In the rows, 128 means zero.
Known rows:
ropur: [154  96 115 167  78 147 142 135 145 130  91 115 148 157 120  93 142 118
 159 113 141 166 130 134 130 118 140  91 120 147 151 143 143 105 131 110
 160 118 115 134 151 135 159  77 101 153]
pletril: [114 127 103 171  66 119 140 128  97 135  99 133 149 162 127  86 145 110
 144 128 168 158 115 140 124 119 160 146 126 141 141 148 154 114 141 106
 166 148 120 133 162 148 136  82 130 137]
dolivis: [ 98 124 144 159 135 144 136 162 125 124 104 148 112 132 125 103 137  89
 121 133 103  82 113 126 103 201  85  51 127 149 126 105 170 112  90 126
 129 139 146 100 119 132 129 137 133 120]
brivirun: [138 129 159 118 149 128 106 133 151 121 132 128 139 119 141 128 115 119
 113 199 116 128 137 135 117 128 132 178 132 114 137 124 112 136 136 140
 102 192 136 118 175 124 105 134 121 184]
postin: [ 52 131 167 141 112 118 107 163 135 135 102 144 115 120 126  99 130  92
 117 111 143  67 105 135 108 192  65  49 137 144 120 127 185 124 101 122
 121 133 137  98 138 130 119 129 138 117]
kleluk: [134 130 130 106 158 131 110 131 133 113 133 116 137 127 136 125 105 123
 103 194 135 132 131 129 122 129 142 163 142 124 133 114 122 137 148 152
 100 203 138 125 171 128 112 138 128 174]
trabe: [170 104 102  84 146 127 137 146 128 109 126  99 140 125 131 129  96 128
 120 177 149 127 137 125 127 107 124 160 143 128 131 103 132 145 135 153
 104 199 136 132 168 131 114 130 121 168]
sulu: [142 133 101 122 106 104 140 127 119 116 112 118 152 117 133 101 109 122
 112 205 172 120 128 134 123 106 135 203 132 104 138 124 134 163 120 131
 108 178 143 131 183 138  89 140 121 145]
rogral: [140 127 122 143 150 129 145 109 116 136 164 127 116 118 122 156 121 136
 127 102  94 130 136 126 135 100 129 104 116 123 127 123 107 135 125 128
 147  87 125 131  81 128 118 137 137  82]
petam: [161 128 113 133 141 133 145 128 141 110 127 111 138 114 124 114 124 115
 126 222 136 139 132 121 122 113 134 166 126 113 137 114 118 144 132 141
 105 181 141 117 159 136 100 155 121 163]
brodras: [121 133 102 125 134 122 121  98 137 138 142 114 127 116 120 132 124 144
 128  74 137 111 131 127 140  99 128 108 112 116 122 134 118 145 124 125
 136  70 121 144  86 119 136 130 125  71]
gubrar: [144 135 113 123 109 106 135 124 115 117 113 124 153 124 140  94 110 126
 113 206 159 119 128 134 121 111 142 196 132 104 135 121 125 158 118 130
 114 184 144 135 182 139  91 138 129 152]
dridrulan: [116 115 113 137 146 138 130 157 122 119 117 143 126 130 124  87 153  83
 107 132 104  97 124 130 123 198  89  54 128 154 135  99 186 114  85 120
 132 135 150  94 126 125 145 147 130 111]
flapir: [140 120 157  78 141 118 119 151 130 118 124 112 133 134 140 153  84 138
 121 177 148 124 131 126 113 120 127 155 149 126 121 114 130 137 137 156
 106 212 132 131 169 130 110 126 127 180]
futrur: [161 101 125 153  80 136 138 139 146 131  96 120 146 150 123 104 150 116
 159 107 136 174 131 133 137 123 142 125 124 146 149 151 147  94 136 100
 157 114 113 123 146 131 147  86 102 160]
guplo: [115 146 187 109 154 105 104 115 123 145 174 151 114 125 138 170 139 148
 117  95  98 133 126 128 127 140 142 170 122 122 113 142 115 117 131 123
 146  97 119 123  88 113 122 140 146 107]
futrus: [138 112 103 135 142 132 129 106 139 143 146 125 127 118 124 143 113 144
 121  64  99 123 146 135 141  98 122  85 116 120 134 129 107 147 117 119
 137  68 124 149  93 121 138 123 121  84]
gruse: [126 144 194 102 146  97 110 125 126 145 166 157 115 118 143 185 138 153
 123  90 101 132 133 131 135 137 140 178 129 121 110 153 115 115 131 123
 144  91 119 121  89 115 117 136 143 109]
stevosu: [121 136 112 135 113 108 144 105 110 138 151 134 126 117 121 132 120 141
 129  91 144 111 129 131 144  95 124 137 123 115 122 136 122 149 121 115
 141  76 121 141  91 130 118 136 141  73]

Facts:
kulonel b <- zumil, lisin, nakalis, drovam, metu, buplu, stukla, kino, bivagris, kleluk, testo, kletres, duplam, gridibril, fimutral, grestel, dredruk, gritan, dribuflos, grifam, beseter, flabrom, flapir, ligo, trabe, zefes, dreplivok, degrak, gubrar, fuvopam, befutral, brivirun, triden, pedral, paskes, bugrik, drodran, zeklok, petam, rukibrin, tredrir, skator, fotom, kebrel, gedum, sulu, brema
kulonel a <- kuze, biflan, stema, rebrus, grazik, zotem, stevosu, stozum, dumor, gruse, greflo, dridro, litemis, satra, skosko, nasum, dopler, brodras, daske, bafa, flatrek, sudre, ziplil, grafan, flaninis, grasom, gruga, dredrer, vuplim, neflas, skisen, figrok, zuse, sutri, brubi, rogral, pogakla, zurem, bapam, korepler, grabrom, degrem, gretrodra, guplo, fikar, zaton, nedro, sastum, plostuk, flemu, skegrazis, tresus, vugar, pegren, kletesin, mipor, stufatik, futrus, planuguk, tigru, bazol, skegril, koska
kulonel c <- nuskas, raveskam, sogre, flamu, fluplo, pletril, vepus, klezi, gridan, pebol, fomer, ropur, brodru, ratin, tustul, futrur, grubrofir, gako, tragal, fular, bropi, tuflir, gikil, vutam, tuzi, plaskepok, gribron, kligri
kulonel d <- livivo, vosil, gruplo, gabra, breka, flatru, zesi, fovupe, noflun, dridrulan, treram, postin, flizis, roklam, lebraklal, zastim, dolivis, drires, kagrul, gedrak
zumil kleral [flatru, stukla]
lisin kleral [grabrom, grazik]
sogre kleral [neflas, bropi, zuse, fovupe]
nakalis kleral [gikil, fikar, pegren]
zotem kleral [stozum, kligri, futrur]
klezi kleral [korepler, fluplo, bafa]
metu kleral [brema, raveskam, dredruk, futrur]
gridan kleral [breka, futrus, beseter]
gruse kleral [skator, stozum, kligri, gribron, korepler, lebraklal]
gabra kleral [biflan, triden, neflas, breka, pedral, pegren]
skosko kleral [zastim, gedrak, stema, planuguk]
buplu kleral [kebrel, kuze]
nasum kleral [flatrek, brodras, pogakla, greflo]
dopler kleral [fomer]
kino kleral [plaskepok, gedrak, befutral]
kleluk kleral [tresus]
grafan kleral [gruplo]
flaninis kleral [drodran, breka, vepus, pegren]
duplam kleral [pogakla, gruplo, daske, grazik]
vuplim kleral [livivo, nuskas, zurem]
skisen kleral [skator, tragal, plostuk]
grestel kleral [sudre, pebol, skegrazis, grazik]
zesi kleral [dumor, grasom]
gritan kleral [zefes, gridibril]
dribuflos kleral [brema, dredrer, koska, futrus]
bapam kleral [futrur, ropur]
noflun kleral [bazol, kligri, gruplo]
grifam kleral [gridibril, brodru, vosil]
tustul kleral [fimutral, fomer, nuskas, zuse]
degrem kleral [plaskepok, livivo, kletesin, dumor, daske]
flabrom kleral [gikil, dredrer, litemis, dumor, figrok]
flapir kleral [gako, kletres, sutri]
gretrodra kleral [gedum, flamu, gruga, grabrom, nuskas, sastum, bugrik, treram]
guplo kleral [skator, sudre, kligri, rebrus, testo, vosil]
grubrofir kleral [grabrom, petam]
ligo kleral [plaskepok, stema, gruga, sudre]
postin kleral [stevosu, drodran, fovupe, daske]
nedro kleral [ropur]
flizis kleral [zaton, stozum, dridro, bugrik, befutral]
dreplivok kleral [ropur]
roklam kleral [livivo, bivagris, petam, bafa]
flemu kleral [gikil, gedum, zefes]
degrak kleral [flatru, drovam, pegren]
fuvopam kleral [stevosu, sulu]
vugar kleral [zaton, stema, skegrazis, greflo]
dolivis kleral [flamu]
brivirun kleral [koska, fluplo]
fular kleral [dridro, brubi, skegrazis]
mipor kleral [sulu, pletril, stukla, gubrar, kagrul]
stufatik kleral [stema, ratin, ziplil]
tuflir kleral [brodras, beseter]
paskes kleral [trabe, gako, figrok]
tuzi kleral [dredrer, flamu, livivo, kletesin, rogral, testo]
tigru kleral [kuze, gako, drires, befutral]
zeklok kleral [litemis, tresus]
rukibrin kleral [plaskepok, kebrel, futrus, ropur]
tredrir kleral [gridibril, dridrulan, bafa]
skegril kleral [stozum, satra, skegrazis, fovupe]
fotom kleral [dredrer, litemis, gridibril, vutam]

Rows:
No name comes twice in this set of rows, the named rows included.
[111 135  95 130 149 125 128 101 104 134 157 135 116 122 120 148 117 141
 111  71 117 122 135 132 151 118 134 120 131 124 125 125 106 143 137 120
 123  77 125 141  97 126 138 130 147  82] => fikar
[111 140 160 116 140 105 115 114 129 144 162 127 121 121 126 159 123 143
 124  82 131 112 123 126 132 109 125 152 120 120 114 152 127 133 134 126
 149  88 113 127  84 118 114 139 140  80] => grafan
[148 124 157 113 127 133 115 139 161 125 118 119 144 115 142 134 105 130
 127 185 125 123 141 134 106 123 129 157 133 109 137 120 106 139 125 143
 106 186 134 135 177 125 109 127 112 182] => dreplivok
[146 114 103 165  89 161 148 135 135 126  90 105 144 160 117  95 148 119
 166 117 144 162 120 124 118 108 149  89 118 149 143 135 150  99 141 119
 162 129 115 135 136 137 161  90 108 147] => plaskepok
[126 127 165 104 139 118 125 127 111 146 148 140 114 134 144 191  93 162
 138  71 100 113 131 129 120 113 131 106 136 130 107 130 109 129 123 142
 147 115 117 147  91 123 133 112 142 102] => tigru
[191 122 114  82 138 105 131 137 139 104 128 111 146 117 134 109 141 127
 113 201 146 152 139 121 142 124 131 210 131 117 136 128 130 134 122 128
 106 162 136 119 164 121 109 158 112 176] => skator
[129 130 175 115 133 139 100 144 161 131 116 122 142 121 145 144 102 125
 130 190 120 114 135 137 109 118 128 150 133 113 133 120 106 141 131 151
 103 195 134 133 177 122 109 119 111 181] => rukibrin
[ 97 144 130 117 143 132  97 129 137 118 129 129 128 116 131 134 108 116
  99 175 136 121 129 136 123 129 134 165 149 124 129 121 105 145 157 146
  77 195 133 128 181 132 114 132 135 177] => nakalis
[111 130  75 137 132 118 135  98 109 131 144 133 118 114 118 131 121 146
 115  72 126 123 137 136 163 105 124 105 132 124 127 134 110 152 125 114
 112  55 125 147 101 130 146 126 138  79] => pegren
[108 137 161 181 102 151 130 136 124 134 111 137 124 157 119 123 158 112
 160 136 131 167 109 126 113 139 154 137 125 147 135 148 126  82 166 122
 154 152 113 114 138 143 137  93 135 156] => grubrofir
[173 132 109 107 125 137 152 134 140 104 102 116 134 116 131 115 124 133
 137 204 144 140 135 113 117 118 132 162 132 113 129 107 116 138 125 143
  96 172 137 128 161 134 118 157 114 173] => bugrik
[152 133 111 113 139 119 142 107 119 132 147 125 123 123 127 136 141 151
 136  95 121 133 131 119 137 112 136 120 112 116 119 134 121 134 117 123
 141  73 125 139  76 118 135 147 127  84] => sudre
[122 110 106 157 132 141 157 154 127 117 101 127 122 123 111  80 138  77
 124 146 112  90 121 121 114 180  67  38 120 147 139 100 182 124  84 122
 137 120 148  97 116 138 129 150 127 100] => livivo
[ 87 111  81 139 112 139 118 148 140 120  93 124 128 116 115  70 134  96
 108  99 133  80 125 135 133 184  68   1 138 151 138 112 177 132  91 110
 103  92 145 113 142 124 148 133 116 113] => breka

Now the same elements, written a new way:
Known rows:
stema: [ 95 102 158 121 103 143 108 107  69 134 148 147 109 125 179 144 190 157
 138 197 129 139 151 117 107  94  87 141  97 126  96 148]
brodras: [105 113 142 120 115 147 115 105  56 129 136 150 118 125 163 144 199 133
 148 182 124 136 133 121  98 108  90 151  90 126  79 124]
dumor: [116 111 143 118 104 156 116  95  81 128 140 159 124 136 159 131 188 131
 142 188 129 126 146 119  93  94  84 146  91 136  94 142]
tragal: [151 134 175 137 134 143  94  99  82 120 129 105 110 146 166  96 157 110
 155 199 137 112 164 105 129  54  73 157  92  97 124 121]
gretrodra: [ 98 100 138 130  91 157  92  99  81 117 137 147 126 154 166 145 177 141
 124 156 120 133 179 120 125  76  94 158 117 102  88 143]
vepus: [119 121 156 134 160 130  88 100  61 126 123 148 109 130 191 102 172 103
 154 163 106 104 147 138 109  73  89 156 139 105  98 121]
postin: [134 125 155 133 100 124  93 153  73 107 146 160 171 154 182 103 179 131
 148 154 145 131 157 148 126  47 101 140 121  77  93 148]
biflan: [ 97 104 125 128 124 145  78  77  66 134 134 161 106 138 181 142 195 118
 142 159 107 116 150 148 111 103 107 137 113 108  71 120]
noflun: [145 131 159 129  99 129 111 161  72 101 144 145 179 150 171  99 181 134
 156 175 154 148 159 134 120  54  85 147 100  79  93 148]
kino: [114 118 151 143 107 124  91 131  87  92 125 142 142 106 154 110 200 155
 137 145 126 121 199 140 126  61 109 168 142 115 111 168]
tredrir: [130 111 139 150 109 144  73 117 116  94 126 148 133 126 152  99 190 149
 135 144 123 109 216 155 126  47 115 163 148 104 118 167]
dreplivok: [126 129 141 147 118 136 101 139  80  90 117 143 153 107 143 101 203 138
 150 136 120 130 186 141 123  79 124 179 122 111  95 151]
brema: [141 126 139 139 134 137  99 122  94 102 126 151 126 101 151  93 211 132
 163 179 126 120 183 142 106  75 117 144 115 134 120 158]
treram: [141 129 155 114 102 130  83 129  76 106 144 145 153 136 189 101 191 125
 152 192 156 115 153 160 129  62  80 116 106  91  85 132]
stevosu: [108 102 152 125 104 131 100  90  71 141 144 159 116 147 175 132 184 141
 141 168 131 123 132 115 100  78 108 136  91 124 106 143]
fikar: [111 109 132 120 115 148 106  89  73 131 142 166 124 136 167 132 189 125
 146 171 120 126 134 127  96  94  97 139 100 129  86 131]
nakalis: [131 117 140 138 113 127  93 130  95  95 121 158 145 121 147 104 203 132
 149 123 120 121 185 144 100  57 115 166 142 125 112 164]
zuse: [ 96 110 132 121 105 147  78  80  69 119 137 139 114 147 169 148 198 110
 141 162 125 113 155 132 117  97  84 133 105 119  75 112]
nuskas: [127 133 161 112 126 140  91 101  61 101 121 113 131 124 166 112 175  90
 156 163 127  96 137 131 111  79  45 161 115 113  80  97]

Rows:
No name comes twice in this set of rows, the named rows included.
[131 118 192 129 121  96 102  98  67 148 127 141 117 149 186  99 157 134
 152 142 128  92 103 116  96  33 102 160 106 108 129 140] => pletril
[120 116 138 141 109 113  76 115  85 105 110 147 148 117 153 105 206 135
 149  97 113  97 165 166 113  63 124 172 132 105  84 142] => degrak
[115  86 136 124  85 181 109  80 118 134 137 195 123 128 179 119 173 159
 114 179 100 105 167 165  89  80  84 156 126 116  91 162] => tresus
[102 114 191 121 130 128 115 139  49 123 131 121 112 100 196 117 176 144
 140 199 127 119 138 120 100  80  53 166 129 119 104 137] => ratin
[145 121 139 151 146 138  92 118  96 112 128 162 114 111 160  92 206 138
 159 188 120 128 195 143 118  71 134 139 122 127 127 166] => dredruk
[115 142 161 113 127 132 114  78  57 107 117 152 135 101 170 108 155 110
 142 176 129  93 150 108 150  75  76 169 126 111 100 124] => gako
[121 120 134 125 118 126  49  96  89  91 126 126 120 117 154 118 215 109
 149 151 135  86 190 160 124  62  85 127 139 138 103 132] => fimutral
[127 110 141 143 136 111  74 103  92 121 127 166 115 117 169  99 207 140
 157 147 117 101 171 155  98  50 135 135 139 130 125 163] => drovam
[ 99  97 162 133  76 112  97  92  76 151 140 157 128 170 174 136 163 166
 132 118 124 115 130 120 107  47 130 165  94  91 108 151] => mipor
[131 122 141 129 115 123  93 146  64 107 137 167 171 152 186 105 187 118
 155 143 137 129 154 156 120  58 102 142 128  78  82 144] => gabra

Now the same elements, written a new way:
Known rows:
rukibrin: [127 168 156  95  80 130 105 105 128 114 120  55  98 163 113 138 119 122
  82 100 111  98 138 146  77  99 173 117]
biflan: [135 154 177  97 134 115  95 146 120 103 142  79 115 129  92 113 110  98
 108 134 129  78 110 156  95 140 102 185]
pedral: [164 175 147 103 100  94 119 118 119 112 133  64 112 176  80 128  98 136
  98 117 129  75 125 162  87 127 134 139]
futrur: [139 190 139 126  78 110  84 140 178 131  93  52 119 124  93 143 121  89
  76 138 135 109 159 129  82 144  86 148]
planuguk: [117 141 177 116 108 125 106 126 146 117 108  69 119 114 112  93 123  77
 115 119 131 105  87 166 100 145 121 167]
bugrik: [157 173 143 117  80  99 140  96 145 137 111  57 109 154  96 126  95 113
 101 136 122 109 103 170  78 126 158 134]
skegril: [106 156 174 108 135 142  92 149 136 107 146  57 130 116 136 112  96  89
 106 131 111  98 121 157  89 124 157 175]
pegren: [147 154 181 100 129 109  97 143 119  98 133  87 122 128  78 104 116 102
 112 135 138  79 101 152 104 150  90 188]
beseter: [155 178 153  99  98 104 123 103 137 116 102  74  97 174  79 114 105 134
  91 113 128  87 135 156  96 127 134 135]
sastum: [133 153 182 109 115 126 118 120 138 115 131  69 123 104 100 123 119  79
 100 156 114 112  83 160  90 138 129 176]
vugar: [ 97 141 175 111 133 147  93 138 151 108 127  66 128 115 137 100 104  78
 105 112 104 104 108 162  97 125 157 160]
fimutral: [163 184 142 107  94  97 140  99 127 133 141  56 108 159  90 138  99 118
  99 145 118 104 107 160  77 119 155 146]
skator: [161 185 144 129  75 104 122 127 135 129  87  38 128 156  89 113  96 130
  93 155 142  95 133 167  81 146 171 144]
grubrofir: [134 175 135 135 110 110  96 132 178 102 132  53 139 123 102 176 116  81
  61 126  87 131 128 148  85 131 129 147]
mipor: [ 94 155 183 112 135 119  81 129 115  74 148  40 150 134 126 118 137  98
  94 116 121 114  95 126 111 127 149 181]
nedro: [105 149 186  90 104 147  84 133 128 110 123  63 105 113 119 118 130  92
  97 129 128 100 124 135  87 124 133 162]
koska: [128 156 194  94 105 136  96 140 127 111 104  70 112 107  87 116 136  98
  90 156 132  95 117 147  91 145 112 175]
bropi: [151 186 130 129 111  88  93 146 168 116 145  64 124 136  93 158  91  93
  88 125 117 103 138 143  83 137  93 161]
drires: [145 167 127 131  83  99  91 144 153  73  89  81 101 140 134 129 134 103
 120 147 125  90  84 142  41 100 121 156]

Rows:
No name comes twice in this set of rows, the named rows included.
[159 188 144 106 105  91 125 110 129 104 124  66 116 179  77 116  96 139
 100 126 130  92 127 150  94 123 133 144] => drodran
[128 166 144 108  72 114 106 109 129 111 122  56 103 151 112 131 111 127
  88 101 129 103 120 144  72  90 168 126] => buplu
[156 166 132 125 103 106 119 129 154  98 102  76 112 153 128 152 144  89
 112 168  86  98  79 158  49 131 127 155] => treram
[138 159 153 114  89 115 112 120 119  83 123  64 119 150  86 149 114 142
  59 107 104 104 111 171  78  95 188 119] => flabrom
[133 183 130 128 119 100  86 148 165 106 167  53 133 136 113 174  91  88
  74 109  98 108 144 140  82 123 118 153] => sogre
[112 142 181 105 130 144 104 132 135 107 157  63 129 106 127 142 114  77
  91 136  87 119  92 161  82 123 161 162] => gretrodra
[145 156 194 101 109 128  98 133 126 100  97  84 114 106  70 117 134  96
  88 159 127 101  94 160  93 136 113 173] => dredrer
[141 159 138 122 109 116  92 147 146  59 101  82 115 153 130 154 147 108
  95 147  82  90  96 142  58 100 145 148] => zesi
[132 186 148 116 109  99 114 102 123  86 136  40 135 182 108 125 109 136
  85 113 118 112 116 132  99 117 172 143] => fuvopam
[139 162 187 112 107 122 111 137 130 110 104  63 131 102  82 120 131  91
  91 173 126 106 103 159  93 155 129 178] => bafa
[140 163 135 121 109 115 106 138 147  82 107  71 116 150 134 163 146 100
 102 162  79  99  87 149  48 117 144 151] => dolivis

The same elements again, as new rows of numbers:
Known rows:
klezi: [121  76 146 160 135 159 142 146 179 139 123 174 129]
rukibrin: [175 112  98 109 100 116 119 130 125  63 149 141  28]
skisen: [123 130 118 114 149 189  93 133 115 128 122 107 159]
fuvopam: [159 114  76 151 143  99 142 122 138  87 141 112  90]
grestel: [150  89  73 137 158 101 142 106 127  86 174 113 104]
paskes: [150 113  85 143 150  96 141 123 141  80 138 112  80]
kleluk: [153 115  89 148 161 105 148 129 149  82 132 109  76]
drodran: [158 133 101 160 111  71 152 117 126 111 134 101  96]
zuse: [110 146 145 113 114 146  95 128 100 141 108 101 161]
greflo: [107 138 143 107 116 145  95 124  97 144 119 104 166]
plaskepok: [103  74 170 131  74 103 124 130 144 144 134 193 123]
ropur: [170 105 205 120   5 176 124 151 139 143 138 208  41]
dumor: [ 97 143 152 105 124 138  90 136 109 130  97 104 150]
sutri: [110 148 150 110 114 148  98 128 102 144 110 101 158]
raveskam: [121  94 175 164  82 123 148 136 157 164 127 170 134]
kuze: [108 143 148 105 110 144  91 130 101 138 111 107 158]
pletril: [118  94 171 164  83 116 145 133 156 162 124 171 139]
triden: [156 132 115 154 115  72 156 117 126 113 139  99  88]
gubrar: [149 129 124 149 122  72 156 116 126 112 146  98  85]

Rows:
No name comes twice in this set of rows, the named rows included.
[116  86 168 161  86 119 143 129 152 167 133 171 143] => pebol
[141 159  69 138 109 165  71 141 115 120  78 124 180] => flaninis
[154 119  93 142 152 101 139 135 149  77 126 113  65] => dribuflos
[107 152 153 116 129 153  99 140 117 136  96  96 150] => tresus
[154 109  86 135 138  95 135 123 135  79 144 120  73] => buplu
[101  83 170 147  97 109 140 137 162 152 123 176 130] => flamu
[ 94 115 117  82 151 155  66 137 115  98 104 128 146] => degrem
[145 121 127 145 133  79 158 116 131 109 150  93  81] => testo
[129  83 118 165 100 142 128 139 167 137 118 190 143] => tuflir
[ 97 139 157  99 120 139  93 131 104 135 108 103 152] => kletesin

